Below are the code and all the weights of a small trained network. Each question names an input and a target symbol and asks about switching units off, where a switched-off unit gives its printed mean instead of its output.

import numpy as np


def w(rows, s, z=0):
    codes = np.array(rows[::2]) - 128.0
    scale = np.full(codes.shape[1], s)
    scale[-1] = z or s
    return codes * scale


def f(y):
    return y / 2 * (1 + np.tanh(0.7978845608 * (y + 0.044715 * y**3)))


def softmax(a):
    e = np.exp(a - a.max(-1, keepdims=True))
    return e / e.sum(-1, keepdims=True)


def log_softmax(a):
    a = a - a.max(-1, keepdims=True)
    return a - np.log(np.exp(a).sum(-1, keepdims=True))


def net(x, mask):
    ids = ['ΛΦαβγδεζημπστψω'.index(c) for c in x.split()]
    T = len(ids)
    res = E[ids] + P[:T]
    u = 0
    for l in range(2):
        r = res
        for j in range(3):
            rows = slice(2 * j, 2 * j + 2)
            q, k, v = (r @ M[l][rows].T for M in (Q, K, V))
            z = softmax(np.where(np.tri(T) > 0, q @ k.T / 2**0.5, -1e9)) @ v
            o = O[l][rows]
            res = res + np.where(mask[u + j], z, o[:, -1]) @ o[:, :-1]
        u += 3
        y = f(res @ A[l][:, :-1].T + A[l][:, -1])
        res = res + np.where(mask[u : u + 4], y, B[l][:, -1]) @ B[l][:, :-1]
        u += 4
    return log_softmax(res[-1] @ U[:, :-1].T + U[:, -1])


Q, K, V, O, A, B = {}, {}, {}, {}, {}, {}
E = w([
[24,213,193,127,68,190,43,167,209,174,87],'Λ',
[81,24,159,94,138,193,195,86,106,88,193],'Φ',
[149,92,111,114,126,75,59,115,148,180,197],'α',
[82,112,145,139,103,204,197,194,156,68,223],'β',
[33,197,175,115,122,103,204,114,87,100,230],'γ',
[80,118,106,88,112,174,206,93,53,155,150],'δ',
[150,31,106,131,157,47,62,167,162,158,193],'ε',
[163,48,62,117,151,54,58,45,156,78,166],'ζ',
[121,169,175,157,185,74,214,33,118,85,29],'η',
[127,152,217,88,129,181,131,153,37,200,222],'μ',
[197,218,131,76,45,147,139,170,91,104,125],'π',
[170,160,190,125,203,127,164,196,95,87,121],'σ',
[33,40,125,159,190,177,115,149,73,102,117],'τ',
[119,152,124,170,156,72,89,103,84,241,123],'ψ',
[159,183,37,185,2,64,189,98,81,85,184],'ω',
],0.0085)
P = w([
[18,65,105,52,137,71,169,74,180,201,224],'0',
[57,99,81,65,145,88,191,70,159,153,192],'1',
[82,126,73,74,152,82,188,83,140,136,164],'2',
[106,111,91,94,153,91,157,86,115,116,160],'3',
[124,115,108,114,160,85,146,92,100,106,165],'4',
[149,112,122,135,155,103,122,98,87,94,167],'5',
[161,119,133,156,154,102,102,107,65,80,167],'6',
[181,115,150,175,158,107,81,108,54,78,159],'7',
[187,124,159,197,147,87,56,124,33,59,158],'8',
[209,114,173,216,141,105,44,131,24,54,151],'9',
[215,94,182,234,126,93,21,149,2,45,161],'10',
],0.0042)
Q[0] = w([
[199,110,48,111,133,32,3,125,213,176,120],'0.h1',
[144,116,52,85,80,103,56,140,231,192,119],'0.h1',
[214,154,136,142,183,55,101,110,56,86,146],'0.h2',
[175,134,152,146,185,50,136,126,20,21,160],'0.h2',
[5,133,186,106,195,207,181,142,145,159,75],'0.h3',
[143,47,84,177,183,58,67,81,160,142,134],'0.h3',
],0.0056)
K[0] = w([
[134,189,112,185,3,181,156,238,4,184,200],'0.h1',
[70,149,112,107,35,203,129,204,69,200,201],'0.h1',
[233,199,189,236,140,131,121,141,40,131,77],'0.h2',
[235,178,185,205,185,93,121,149,81,83,85],'0.h2',
[23,147,212,117,226,185,190,169,121,214,75],'0.h3',
[129,26,80,172,229,57,68,40,155,82,172],'0.h3',
],0.0059)
V[0] = w([
[109,160,158,110,45,228,120,200,94,242,134],'0.h1',
[211,190,99,207,114,116,135,125,90,65,78],'0.h1',
[246,171,176,179,136,200,115,254,150,33,53],'0.h2',
[189,162,128,92,103,121,197,50,148,25,44],'0.h2',
[118,221,198,111,53,184,181,219,141,217,79],'0.h3',
[244,126,72,134,54,92,94,112,143,61,131],'0.h3',
],0.0052)
O[0] = w([
[148,138,44,156,86,146,56,118,195,188,126,64],'0.h1',
[167,159,168,107,160,96,125,109,129,96,2,74],'0.h1',
[185,157,113,143,171,128,131,185,174,90,52,8],'0.h2',
[207,189,114,106,79,126,169,48,145,63,96,103],'0.h2',
[113,205,175,107,95,187,163,209,136,146,83,2],'0.h3',
[211,119,74,125,70,47,105,117,147,95,143,131],'0.h3',
],0.0054,0.0064)
A[0] = w([
[206,112,103,243,103,79,84,84,54,90,184,254],'0.n1',
[111,16,57,88,204,87,76,42,174,110,191,176],'0.n2',
[51,60,232,200,240,198,224,146,29,14,163,196],'0.n3',
[189,163,223,4,156,182,206,244,51,102,196,185],'0.n4',
],0.0044,0.0053)
B[0] = w([
[201,86,79,148,73,2,54,63,44,93,137,250],'0.n1',
[126,24,39,75,150,93,80,71,144,128,139,248],'0.n2',
[19,87,146,151,192,211,127,163,50,33,154,226],'0.n3',
[184,162,238,82,155,198,88,244,81,56,187,161],'0.n4',
],0.0043,0.011)
Q[1] = w([
[170,161,133,136,129,94,122,123,198,220,64],'1.h1',
[79,64,135,131,146,151,128,119,36,22,202],'1.h1',
[177,141,99,101,79,94,121,115,206,212,101],'1.h2',
[170,10,48,112,105,1,12,12,43,70,242],'1.h2',
[118,197,195,164,103,184,173,178,163,142,79],'1.h3',
[109,178,186,70,119,202,209,183,167,87,77],'1.h3',
],0.007)
K[1] = w([
[54,100,135,125,129,137,145,124,148,226,196],'1.h1',
[204,145,132,138,144,104,116,126,113,44,61],'1.h1',
[56,115,138,170,109,149,114,146,98,254,188],'1.h2',
[165,143,146,178,131,115,97,133,83,131,120],'1.h2',
[123,121,126,33,122,127,146,116,156,150,162],'1.h3',
[114,132,144,35,136,136,152,119,161,152,153],'1.h3',
],0.006)
V[1] = w([
[48,76,106,226,253,121,140,107,150,80,106],'1.h1',
[95,164,97,212,18,112,190,67,110,102,125],'1.h1',
[84,196,203,181,195,174,170,216,95,136,150],'1.h2',
[56,163,134,207,165,104,163,75,88,200,66],'1.h2',
[63,95,137,147,249,177,77,142,105,152,96],'1.h3',
[161,62,58,102,107,111,22,110,146,158,176],'1.h3',
],0.0058)
O[1] = w([
[15,101,73,208,236,189,112,114,141,88,78,172],'1.h1',
[235,246,68,203,61,231,53,23,130,53,183,137],'1.h1',
[128,166,76,109,198,72,78,169,142,116,180,5],'1.h2',
[116,188,97,70,232,165,26,20,3,188,35,108],'1.h2',
[89,112,94,20,17,99,118,190,114,157,170,154],'1.h3',
[128,91,147,130,132,114,108,143,188,192,124,219],'1.h3',
],0.0059,0.019)
A[1] = w([
[122,133,21,88,240,52,44,106,105,220,69,228],'1.n1',
[202,90,183,216,108,108,121,100,250,206,90,147],'1.n2',
[86,185,89,181,118,198,35,120,203,127,254,253],'1.n3',
[173,112,112,85,34,63,152,176,229,77,246,201],'1.n4',
],0.0046,0.0012)
B[1] = w([
[162,184,81,187,86,54,66,195,87,175,1,254],'1.n1',
[87,77,176,70,249,162,125,86,189,115,126,235],'1.n2',
[78,255,79,193,133,185,29,37,249,135,220,170],'1.n3',
[184,159,107,43,102,131,108,227,204,25,147,217],'1.n4',
],0.0052,0.0065)
U = w([
[78,176,195,158,82,165,67,136,212,147,77,182],'Λ',
[124,80,134,95,197,157,152,89,168,137,150,59],'Φ',
[156,134,127,150,92,82,92,119,42,217,74,200],'α',
[138,144,80,208,148,145,109,183,194,105,160,121],'β',
[88,182,143,140,150,86,136,90,126,126,194,69],'γ',
[132,148,94,91,127,160,163,104,105,171,145,160],'δ',
[135,138,80,153,123,82,152,172,130,86,106,95],'ε',
[104,99,169,174,76,165,186,145,84,131,94,113],'ζ',
[140,166,143,140,255,191,93,60,80,53,77,224],'η',
[139,130,190,50,147,123,116,141,115,205,167,104],'μ',
[174,133,120,41,39,113,133,163,108,104,150,160],'π',
[111,97,165,132,209,52,184,203,117,122,138,164],'σ',
[86,114,81,142,149,172,111,181,136,116,55,5],'τ',
[152,138,146,107,162,112,123,141,168,103,121,130],'ψ',
[181,163,72,192,72,168,146,76,100,90,181,71],'ω',
],0.0063,0.0026)

Each question gives the input, a string of symbols that net reads in full, and the target symbol t.
The units are the heads (2 rows each of Q, K, V and O) and the neurons (one row each of A and B). Each row of codes is followed by its name. A weight is (code - 128) times the scale printed after its matrix; where a second scale follows, it is the last column's (O, A, B and U).
mask holds one flag per unit, layer by layer, with each layer's heads first. A switched-off unit (its flag False) gives its mean, the last column of its rows in O or B, instead of its output. The means were averaged over made-up inputs and are rounded, as every weight is.
A unit's drop is (log p(t) with every unit on - log p(t) with that unit switched off) / (log p(t) with every unit on - log p(t) with every unit switched off).
The circuit of an input: a set's keep is (log p(t) with only the set's units on - log p(t) with every unit switched off) / (log p(t) with every unit on - log p(t) with every unit switched off). Starting from the 12 units with the biggest drops (on a tie, the unit counted first), units are removed one at a time, each time the one whose removal leaves the highest keep (on an exact tie, the one counted first), for as long as the keep stays at least 0.8.
circuit, biggest first: the units of the circuit, biggest drop first
most important unit: the unit with the biggest drop
top k neurons: the k neurons with the biggest drops, biggest first
k most important neurons of layer l: the k neurons of layer l with the biggest drops, biggest first
heads that matter: for each layer, one digit per head in row order, 1 if its drop is at least 0.15 and else 0, layers parted by /
input η ζ ψ σ τ ζ ζ, target π: circuit, biggest first : [0.n3; 1.h3; 1.n4; 0.h3]
input ζ Λ ε ψ σ, target σ: heads that matter : 010 / 110
input γ ζ Φ μ τ ω ζ, target η: circuit, biggest first : [0.n1; 1.h3; 0.n2]
input ζ δ β, target ζ: top 2 neurons : [0.n2; 0.n1]
input τ ζ ψ ω τ, target ω: heads that matter : 000 / 100
input ψ ε τ ζ τ β ψ η ψ β, target η: most important unit : 1.h2
input η Λ ζ Φ η γ, target η: circuit, biggest first : [0.h1; 1.h2; 1.h1; 0.n3]
input ζ τ η γ η τ σ ω α, target η: circuit, biggest first : [1.h3; 0.n1; 0.h2; 0.n2]
input π σ ψ ψ η, target η: heads that matter : 100 / 011
input ζ α η α ζ, target ω: heads that matter : 110 / 101
input β ζ π ζ γ τ ζ γ ζ γ ζ, target Φ: heads that matter : 001 / 011
input β δ γ ζ ζ, target Φ: top 3 neurons : [0.n1; 1.n2; 0.n2]
input ψ ψ σ ζ, target α: heads that matter : 100 / 010
input ψ ζ ζ η δ, target η: heads that matter : 110 / 110
input ψ ψ δ μ, target μ: circuit, biggest first : [1.h1; 0.n4; 0.h3; 0.h2]
input η μ γ ζ, target β: most important neuron of layer 0 : [0.n2]
input σ ε ψ ψ γ, target σ: heads that matter : 011 / 110
input τ γ δ γ β, target β: heads that matter : 100 / 010
input η η ψ σ ψ, target α: circuit, biggest first : [1.h2; 1.n1; 0.n3]
input β γ ζ π γ ζ ζ τ Φ, target ζ: heads that matter : 001 / 010
input ζ τ τ ε, target π: most important unit : 1.h3
input ζ ζ α, target Φ: heads that matter : 001 / 011
input β μ β σ μ, target σ: circuit, biggest first : [1.h1; 1.h2; 0.n4]
input μ π δ, target π: heads that matter : 001 / 100
input τ η β μ δ τ, target η: heads that matter : 001 / 110
input ζ ζ ζ ζ δ σ μ σ ζ τ, target ζ: circuit, biggest first : [0.n1; 0.h3; 0.n3; 1.h2]
input τ ζ ψ ψ β Λ μ γ ζ, target β: heads that matter : 100 / 011
